Below is a small trained network, with its code and all its weights. Each question gives an input and a class and asks what happens when units are switched off, that is, made to give their printed mean instead of their output.

import numpy as np


def w(rows, s, z=0):
    codes = np.array(rows[::2]) - 128.0
    scale = np.full(codes.shape[1], s)
    scale[-1] = z or s
    return codes * scale


def f(y):
    return y / 2 * (1 + np.tanh(0.7978845608 * (y + 0.044715 * y**3)))


def log_softmax(a):
    a = a - a.max(-1, keepdims=True)
    return a - np.log(np.exp(a).sum(-1, keepdims=True))


def net(x, mask):
    res = np.array(x, float).reshape(1, 8) / 4 @ E
    y = f(res @ A[0][:, :-1].T + A[0][:, -1])
    res = res + np.where(mask, y, B[0][:, -1]) @ B[0][:, :-1]
    return log_softmax(res[-1] @ U[:, :-1].T + U[:, -1])


A, B = {}, {}
E = w([
[84,154,87,139,195,161],'x0',
[109,123,108,150,132,194],'x1',
[253,172,146,203,161,158],'x2',
[147,76,187,82,92,132],'x3',
[117,135,88,146,68,97],'x4',
[57,179,207,119,150,93],'x5',
[89,56,166,206,112,77],'x6',
[128,160,92,162,66,171],'x7',
],0.012)
A[0] = w([
[80,80,213,138,124,73,159],'neuron 0',
[32,107,153,161,93,74,61],'neuron 1',
[176,169,162,93,169,69,4],'neuron 2',
[52,186,61,93,104,169,241],'neuron 3',
[104,119,61,161,141,128,6],'neuron 4',
[123,169,98,193,141,133,175],'neuron 5',
[130,46,142,138,160,167,156],'neuron 6',
[121,158,129,48,143,154,112],'neuron 7',
[180,72,170,88,179,134,229],'neuron 8',
[162,127,158,219,116,146,111],'neuron 9',
[70,145,66,100,141,133,233],'neuron 10',
[201,65,146,109,23,119,108],'neuron 11',
[97,187,129,48,84,173,37],'neuron 12',
[190,136,158,145,121,112,216],'neuron 13',
[193,84,116,145,8,132,64],'neuron 14',
[188,152,165,194,152,139,149],'neuron 15',
[75,144,37,182,127,102,45],'neuron 16',
[158,176,108,216,136,159,56],'neuron 17',
[100,129,126,83,139,137,144],'neuron 18',
[123,147,67,151,135,136,48],'neuron 19',
],0.012,0.0046)
B[0] = w([
[2,170,184,161,81,126,248],'neuron 0',
[43,104,187,168,44,121,224],'neuron 1',
[151,203,167,123,185,57,178],'neuron 2',
[200,56,174,119,101,139,253],'neuron 3',
[138,82,101,167,124,67,150],'neuron 4',
[179,88,149,177,109,142,196],'neuron 5',
[51,89,78,104,175,145,182],'neuron 6',
[178,120,174,33,143,161,196],'neuron 7',
[30,132,58,114,210,106,231],'neuron 8',
[89,168,77,176,119,174,199],'neuron 9',
[180,32,150,100,124,98,215],'neuron 10',
[102,201,24,72,92,106,242],'neuron 11',
[180,162,198,57,106,192,197],'neuron 12',
[117,229,91,143,173,147,207],'neuron 13',
[150,178,15,95,54,127,227],'neuron 14',
[149,202,139,211,143,156,228],'neuron 15',
[173,17,105,168,104,83,185],'neuron 16',
[172,149,141,213,146,189,210],'neuron 17',
[111,111,179,70,118,143,169],'neuron 18',
[146,73,88,145,157,109,159],'neuron 19',
],0.0087,0.012)
U = w([
[143,175,22,87,51,127,163],'0',
[52,150,124,155,176,122,255],'1',
[79,62,110,74,215,176,108],'2',
[34,120,219,153,30,100,113],'3',
[149,197,164,122,229,44,71],'4',
[175,15,106,169,103,96,82],'5',
[180,164,114,254,153,225,110],'6',
[194,96,195,39,101,185,124],'7',
],0.0095,0.0037)

Each question gives the input, the list of numbers given to net, and the class t.
The units are the neurons (one row each of A and B). Each row of codes is followed by its name. A weight is (code - 128) times the scale printed after its matrix; where a second scale follows, it is the last column's (A, B and U).
mask holds one flag per neuron, in row order. A switched-off neuron (its flag False) gives its mean, the last column of its row in B, instead of its output. The means were averaged over made-up inputs and are rounded, as every weight is.
A unit's drop is (log p(t) with every unit on - log p(t) with that unit switched off) / (log p(t) with every unit on - log p(t) with every unit switched off).
The circuit of an input: a set's keep is (log p(t) with only the set's units on - log p(t) with every unit switched off) / (log p(t) with every unit on - log p(t) with every unit switched off). Starting from the 12 units with the biggest drops (on a tie, the unit counted first), units are removed one at a time, each time the one whose removal leaves the highest keep (on an exact tie, the one counted first), for as long as the keep stays at least 0.8.
circuit, biggest first: the units of the circuit, biggest drop first
most important unit: the unit with the biggest drop
k most important neurons: the k neurons with the biggest drops, biggest first
drop of u: that unit's drop, to one decimal
input [5,-5,-2,-8,5,4,3,-4], class 3: most important unit => neuron 1
input [6,-4,-4,-6,-6,0,2,-7], class 2: circuit, biggest first => neuron 10; neuron 15
input [5,5,-3,4,7,-8,2,5], class 5: 2 most important neurons => neuron 16; neuron 3
input [1,-7,8,4,-7,1,-8,4], class 4: 2 most important neurons => neuron 2; neuron 8
input [-1,-1,7,3,-1,5,4,-5], class 1: 2 most important neurons => neuron 0; neuron 9
input [0,-7,-6,3,0,3,-5,-1], class 7: 2 most important neurons => neuron 7; neuron 12
input [-8,-3,6,6,0,4,5,-2], class 0: 2 most important neurons => neuron 11; neuron 14
input [7,8,-1,0,-2,-3,-5,5], class 7: 2 most important neurons => neuron 12; neuron 7
input [0,5,0,-3,5,-8,-2,6], class 5: drop of neuron 16 => 0.1
input [0,7,-1,1,5,0,5,7], class 5: drop of neuron 16 => 0.2
input [2,3,3,5,-4,-8,4,-8], class 1: drop of neuron 10 => 0.3
input [-2,6,-1,-7,-3,5,4,-4], class 3: drop of neuron 5 => 0.0
